Below are the code and all the weights of a small trained network. Each question names an input and a class and asks about switching units off, where a switched-off unit gives its printed mean instead of its output.

import numpy as np


def w(rows, s, z=0):
    codes = np.array(rows[::2]) - 128.0
    scale = np.full(codes.shape[1], s)
    scale[-1] = z or s
    return codes * scale


def f(y):
    return np.maximum(y, 0)


def log_softmax(a):
    a = a - a.max(-1, keepdims=True)
    return a - np.log(np.exp(a).sum(-1, keepdims=True))


def net(x, mask):
    res = np.array(x, float).reshape(1, 5) / 4 @ E
    y = f(res @ A[0][:, :-1].T + A[0][:, -1])
    res = res + np.where(mask, y, B[0][:, -1]) @ B[0][:, :-1]
    return log_softmax(res[-1] @ U[:, :-1].T + U[:, -1])


A, B = {}, {}
E = w([
[183,117,215,223],'x0',
[131,119,124,129],'x1',
[229,235,27,141],'x2',
[125,131,134,129],'x3',
[28,180,62,253],'x4',
],0.011)
A[0] = w([
[105,160,71,174,74],'N0',
[179,36,180,100,230],'N1',
[38,143,119,148,177],'N2',
[208,128,132,165,134],'N3',
[115,110,89,178,139],'N4',
[105,132,25,138,93],'N5',
[195,132,173,123,254],'N6',
[53,96,89,105,115],'N7',
[94,142,116,61,250],'N8',
[50,94,68,167,85],'N9',
[130,103,170,43,161],'N10',
[135,157,114,255,34],'N11',
[126,114,134,152,14],'N12',
[121,85,210,119,210],'N13',
[102,108,172,171,90],'N14',
[90,137,165,177,39],'N15',
[183,110,99,124,183],'N16',
[104,126,91,69,229],'N17',
[177,142,113,160,186],'N18',
[85,118,56,231,247],'N19',
],0.016,0.0062)
B[0] = w([
[150,30,116,130,190],'N0',
[105,234,64,115,231],'N1',
[103,74,245,104,204],'N2',
[79,179,208,28,186],'N3',
[152,28,113,143,174],'N4',
[228,27,128,108,191],'N5',
[65,254,119,91,205],'N6',
[63,106,230,66,186],'N7',
[103,40,73,32,195],'N8',
[155,99,210,99,197],'N9',
[64,76,22,193,209],'N10',
[29,105,50,191,220],'N11',
[124,76,149,188,134],'N12',
[80,226,104,200,215],'N13',
[108,151,194,223,174],'N14',
[99,123,179,224,166],'N15',
[139,154,131,12,173],'N16',
[157,55,81,26,194],'N17',
[94,100,165,43,183],'N18',
[123,8,161,181,252],'N19',
],0.0095,0.02)
U = w([
[53,94,54,148,251],'0',
[110,217,106,175,87],'1',
[132,128,248,101,86],'2',
[122,148,192,214,1],'3',
[194,160,64,58,64],'4',
[146,210,156,86,220],'5',
[207,76,99,143,50],'6',
],0.012,0.0064)

Each question gives the input, the list of numbers given to net, and the class t.
The units are the neurons (one row each of A and B). Each row of codes is followed by its name. A weight is (code - 128) times the scale printed after its matrix; where a second scale follows, it is the last column's (A, B and U).
mask holds one flag per neuron, in row order. A switched-off neuron (its flag False) gives its mean, the last column of its row in B, instead of its output. The means were averaged over made-up inputs and are rounded, as every weight is.
A unit's drop is (log p(t) with every unit on - log p(t) with that unit switched off) / (log p(t) with every unit on - log p(t) with every unit switched off).
The circuit of an input: a set's keep is (log p(t) with only the set's units on - log p(t) with every unit switched off) / (log p(t) with every unit on - log p(t) with every unit switched off). Starting from the 12 units with the biggest drops (on a tie, the unit counted first), units are removed one at a time, each time the one whose removal leaves the highest keep (on an exact tie, the one counted first), for as long as the keep stays at least 0.8.
units of the circuit, in order: the units of the circuit, biggest drop first
most important unit: the unit with the biggest drop
k most important neurons: the k neurons with the biggest drops, biggest first
drop of u: that unit's drop, to one decimal
input [0,-8,6,-5,4], class 6: units of the circuit, in order => [N5 N10 N6]
input [3,-4,1,-3,-5], class 5: most important unit => N11
input [8,4,3,-2,0], class 5: 3 most important neurons => [N3 N10 N18]
input [-3,-2,-2,-5,1], class 2: 2 most important neurons => [N11 N10]
input [8,-2,1,0,-4], class 5: 2 most important neurons => [N3 N11]
input [6,-6,2,-3,-8], class 5: 3 most important neurons => [N3 N11 N16]
input [7,-6,-6,8,1], class 3: 2 most important neurons => [N14 N15]
input [5,0,0,4,-7], class 1: drop of N13 => 0.1
input [8,-2,6,2,-4], class 5: drop of N1 => 0.0
input [1,-2,0,-5,6], class 3: drop of N8 => 0.3
input [7,6,0,6,3], class 3: drop of N8 => 0.3
